Here is a tiny trained network, its code and every weight. The questions are about switching its units off for an input and a target symbol, where a switched-off unit gives its printed mean instead of its output.

import numpy as np


def w(rows, s, z=0):
    codes = np.array(rows[::2]) - 128.0
    scale = np.full(codes.shape[1], s)
    scale[-1] = z or s
    return codes * scale


def norm(h):
    return h / np.sqrt((h * h).mean(-1, keepdims=True) + 1e-5)


def f(y):
    return np.maximum(y, 0)


def softmax(a):
    e = np.exp(a - a.max(-1, keepdims=True))
    return e / e.sum(-1, keepdims=True)


def log_softmax(a):
    a = a - a.max(-1, keepdims=True)
    return a - np.log(np.exp(a).sum(-1, keepdims=True))


def net(x, mask):
    ids = ['ΘΛΞΣΨΩβγζημτφ'.index(c) for c in x.split()]
    T = len(ids)
    res = E[ids] + P[:T]
    u = 0
    for l in range(2):
        r = norm(res)
        for j in range(2):
            rows = slice(4 * j, 4 * j + 4)
            q, k, v = (r @ M[l][rows].T for M in (Q, K, V))
            z = softmax(np.where(np.tri(T) > 0, q @ k.T / 4**0.5, -1e9)) @ v
            o = O[l][rows]
            res = res + np.where(mask[u + j], z, o[:, -1]) @ o[:, :-1]
        u += 2
        y = f(norm(res) @ A[l][:, :-1].T + A[l][:, -1])
        res = res + np.where(mask[u : u + 8], y, B[l][:, -1]) @ B[l][:, :-1]
        u += 8
    return log_softmax(norm(res)[-1] @ U[:, :-1].T + U[:, -1])


Q, K, V, O, A, B = {}, {}, {}, {}, {}, {}
E = w([
[108,145,126,119,146,140,175],'Θ',
[106,138,124,130,144,140,195],'Λ',
[147,36,214,255,148,125,117],'Ξ',
[99,149,131,122,159,127,182],'Σ',
[97,142,107,127,165,140,176],'Ψ',
[113,154,119,133,182,142,184],'Ω',
[84,171,164,108,133,148,143],'β',
[90,139,105,148,128,161,169],'γ',
[111,136,106,77,181,118,126],'ζ',
[81,120,112,121,97,142,143],'η',
[139,120,73,177,113,143,190],'μ',
[92,159,106,162,111,107,127],'τ',
[174,132,88,131,85,182,132],'φ',
],0.0032)
P = w([
[101,211,81,53,119,93,246],'0',
[83,183,63,97,153,120,215],'1',
[77,154,70,122,162,129,188],'2',
[66,133,91,146,180,139,173],'3',
[52,109,101,154,177,152,150],'4',
[45,92,105,161,181,167,116],'5',
[37,74,106,174,188,189,94],'6',
[26,56,121,185,190,197,58],'7',
[30,42,126,196,203,227,40],'8',
[28,22,140,215,216,236,34],'9',
],0.0012)
Q[0] = w([
[37,130,66,182,177,196,86],'L0H0',
[68,183,42,130,255,204,175],'L0H0',
[215,209,152,159,139,76,97],'L0H0',
[238,173,179,69,94,51,128],'L0H0',
[204,122,79,18,125,49,62],'L0H1',
[145,53,105,82,120,66,65],'L0H1',
[89,26,117,230,100,157,139],'L0H1',
[172,36,91,98,55,92,89],'L0H1',
],0.0069)
K[0] = w([
[156,31,191,184,148,162,81],'L0H0',
[92,42,165,183,104,177,76],'L0H0',
[117,146,106,27,88,131,203],'L0H0',
[100,202,85,67,113,116,208],'L0H0',
[142,124,114,186,74,54,212],'L0H1',
[109,161,132,147,100,45,203],'L0H1',
[102,171,214,22,201,123,66],'L0H1',
[159,150,151,139,131,2,166],'L0H1',
],0.0055)
V[0] = w([
[159,244,136,178,123,171,110],'L0H0',
[203,46,230,120,193,141,174],'L0H0',
[116,178,213,125,192,140,154],'L0H0',
[112,82,122,148,206,3,184],'L0H0',
[131,51,61,64,163,44,123],'L0H1',
[176,188,163,120,99,176,101],'L0H1',
[164,46,74,148,115,126,108],'L0H1',
[172,128,86,73,180,167,67],'L0H1',
],0.0027)
O[0] = w([
[179,164,5,145,182,11,143,137],'L0H0',
[157,19,233,184,171,121,125,7],'L0H0',
[150,200,169,218,196,73,68,148],'L0H0',
[200,185,236,138,172,232,84,179],'L0H0',
[212,148,132,37,192,134,6,100],'L0H1',
[89,61,134,119,115,95,186,20],'L0H1',
[162,87,43,88,161,115,125,9],'L0H1',
[78,81,108,58,228,76,127,58],'L0H1',
],0.0025,0.0017)
A[0] = w([
[110,130,44,119,110,56,114,139],'L0N0',
[209,67,172,126,170,129,78,117],'L0N1',
[112,102,88,181,20,94,157,126],'L0N2',
[114,172,101,171,124,111,135,138],'L0N3',
[186,79,214,90,128,132,138,112],'L0N4',
[195,43,178,87,95,47,104,2],'L0N5',
[217,79,94,137,3,140,52,120],'L0N6',
[213,67,147,129,123,124,28,105],'L0N7',
],0.0037,0.0064)
B[0] = w([
[143,76,166,136,121,77,160,209],'L0N0',
[148,129,75,90,136,100,127,153],'L0N1',
[154,120,125,89,177,129,101,207],'L0N2',
[124,102,132,111,123,109,91,254],'L0N3',
[180,46,91,104,80,105,60,142],'L0N4',
[237,131,178,233,254,198,220,128],'L0N5',
[112,84,161,94,153,113,202,149],'L0N6',
[77,151,125,64,192,162,117,138],'L0N7',
],0.0052,0.0025)
Q[1] = w([
[41,206,44,94,136,144,130],'L1H0',
[96,194,135,217,190,222,63],'L1H0',
[177,191,92,40,28,35,197],'L1H0',
[207,36,167,86,13,2,187],'L1H0',
[210,173,173,168,70,61,117],'L1H1',
[211,68,175,175,105,53,48],'L1H1',
[57,185,212,219,216,215,60],'L1H1',
[54,75,93,108,180,227,100],'L1H1',
],0.0063)
K[1] = w([
[86,95,41,174,75,65,36],'L1H0',
[87,85,157,180,135,161,14],'L1H0',
[148,233,49,117,91,106,210],'L1H0',
[200,198,127,88,134,124,240],'L1H0',
[113,254,137,132,86,106,156],'L1H1',
[120,224,233,112,115,80,85],'L1H1',
[25,75,93,188,172,193,63],'L1H1',
[136,8,133,139,178,178,78],'L1H1',
],0.006)
V[1] = w([
[158,181,104,165,201,58,20],'L1H0',
[135,180,171,80,194,249,199],'L1H0',
[139,99,80,227,207,170,160],'L1H0',
[143,111,85,32,226,197,114],'L1H0',
[132,77,30,214,153,183,137],'L1H1',
[1,156,116,99,183,55,94],'L1H1',
[187,66,62,222,169,126,95],'L1H1',
[126,168,15,160,137,171,120],'L1H1',
],0.0024)
O[1] = w([
[164,168,38,107,219,2,124,172],'L1H0',
[112,49,190,80,96,93,196,191],'L1H0',
[188,190,184,193,151,95,222,119],'L1H0',
[254,91,196,48,123,105,125,136],'L1H0',
[171,222,120,68,65,81,133,149],'L1H1',
[172,94,219,176,101,94,66,248],'L1H1',
[108,215,149,59,124,87,184,39],'L1H1',
[175,136,139,127,1,126,160,226],'L1H1',
],0.0027,0.0013)
A[1] = w([
[135,189,3,149,115,140,31,60],'L1N0',
[134,131,147,113,104,190,88,26],'L1N1',
[174,91,115,82,168,110,114,21],'L1N2',
[145,197,50,134,126,155,75,48],'L1N3',
[89,97,131,126,76,104,137,150],'L1N4',
[139,152,100,46,109,143,171,69],'L1N5',
[30,33,26,66,143,34,197,1],'L1N6',
[142,159,141,124,150,157,136,195],'L1N7',
],0.0067,0.0034)
B[1] = w([
[184,197,85,94,214,254,127,254],'L1N0',
[66,42,82,131,73,124,63,146],'L1N1',
[94,126,164,122,146,55,23,153],'L1N2',
[180,140,71,148,214,199,62,196],'L1N3',
[172,151,92,126,146,97,110,199],'L1N4',
[19,188,161,94,119,128,119,165],'L1N5',
[59,30,22,104,206,64,244,231],'L1N6',
[136,116,92,99,100,122,109,187],'L1N7',
],0.0062,0.0044)
U = w([
[234,69,179,25,83,143,178,128],'Θ',
[164,80,145,141,58,206,219,100],'Λ',
[247,31,114,251,147,82,110,32],'Ξ',
[191,171,193,111,166,67,204,121],'Σ',
[178,193,34,128,213,219,68,158],'Ψ',
[50,67,39,106,205,57,217,177],'Ω',
[29,66,248,175,168,216,147,148],'β',
[103,129,138,145,131,148,159,14],'γ',
[134,127,173,53,206,18,3,34],'ζ',
[76,26,70,115,26,178,27,145],'η',
[233,181,78,169,18,65,150,251],'μ',
[33,209,134,253,159,74,93,50],'τ',
[29,240,146,21,68,120,132,122],'φ',
],0.0058,0.0019)

Each question gives the input, a string of symbols that net reads in full, and the target symbol t.
The units are the heads (4 rows each of Q, K, V and O) and the neurons (one row each of A and B). Each row of codes is followed by its name. A weight is (code - 128) times the scale printed after its matrix; where a second scale follows, it is the last column's (O, A, B and U).
mask holds one flag per unit, layer by layer, with each layer's heads first. A switched-off unit (its flag False) gives its mean, the last column of its rows in O or B, instead of its output. The means were averaged over made-up inputs and are rounded, as every weight is.
A unit's drop is (log p(t) with every unit on - log p(t) with that unit switched off) / (log p(t) with every unit on - log p(t) with every unit switched off).
The circuit of an input: a set's keep is (log p(t) with only the set's units on - log p(t) with every unit switched off) / (log p(t) with every unit on - log p(t) with every unit switched off). Starting from the 12 units with the biggest drops (on a tie, the unit counted first), units are removed one at a time, each time the one whose removal leaves the highest keep (on an exact tie, the one counted first), for as long as the keep stays at least 0.8.
units of the circuit, in order: the units of the circuit, biggest drop first
top k neurons: the k neurons with the biggest drops, biggest first
k most important neurons of layer l: the k neurons of layer l with the biggest drops, biggest first
heads that matter: for each layer, one digit per head in row order, 1 if its drop is at least 0.15 and else 0, layers parted by /
input μ ζ ζ τ Σ φ Ω, target Ω: units of the circuit, in order	(L0H0 L1N6)
input ζ Θ τ Λ φ η γ, target Ω: most important neuron of layer 1	(L1N6)
input Θ Σ τ ζ Ξ, target ζ: heads that matter	01 / 00
input φ β Θ Θ μ, target φ: top 2 neurons	(L0N2 L1N5)
input Ψ Ω ζ ζ Σ Θ φ β β, target Ω: units of the circuit, in order	(L0H0 L1N6)
input τ Λ Σ τ Ξ β Λ Σ, target β: units of the circuit, in order	(L0H0 L1N6 L1N0 L1N4)
input φ Θ η μ μ γ η, target φ: 2 most important neurons of layer 1	(L1N5 L1N6)
input τ Θ Σ Θ Θ, target β: top 2 neurons	(L1N4 L1N6)
input τ ζ η Θ β, target η: heads that matter	00 / 01
input φ Θ τ Σ Ψ η γ Θ ζ φ, target Ω: units of the circuit, in order	(L0H0 L0N6 L1N6)
input Λ η Ψ Λ μ, target φ: heads that matter	00 / 11
input Ψ Θ Θ Σ β Θ, target τ: top 2 neurons	(L1N0 L1N6)
input η η τ φ φ Ω φ τ η, target Ω: heads that matter	11 / 00
input φ Λ Λ τ γ Ξ τ Λ η, target η: top 2 neurons	(L1N0 L1N6)
input μ μ Θ Σ, target φ: heads that matter	00 / 01
input η τ τ β τ Ω Σ Ψ γ, target μ: 4 most important neurons of layer 1	(L1N6 L1N0 L1N3 L1N5)
input Ψ η φ Θ γ η φ γ, target Ω: heads that matter	10 / 00
input τ ζ μ γ, target φ: heads that matter	00 / 11
input η β η Θ Σ, target η: top 2 neurons	(L1N0 L1N6)
input β β ζ ζ η γ, target η: heads that matter	00 / 10
input Ω τ β τ τ Θ Θ μ Ω Λ, target φ: top 2 neurons	(L0N2 L1N6)
input τ η τ τ Θ ζ Ω Θ, target ζ: heads that matter	11 / 10
input Ξ Ω Σ φ Ω τ φ η τ τ, target τ: top 4 neurons	(L1N0 L1N6 L1N3 L0N2)
input φ Θ τ Ψ Σ Ξ, target Ξ: heads that matter	10 / 10
input Ξ τ Θ τ Ω Ψ φ μ τ η, target η: heads that matter	10 / 01
input γ τ Λ Ξ ζ Λ τ, target ζ: heads that matter	11 / 10
input η η β, target η: units of the circuit, in order	(L1H0 L1N0 L1N1)
input Ψ ζ μ Θ, target φ: heads that matter	00 / 01
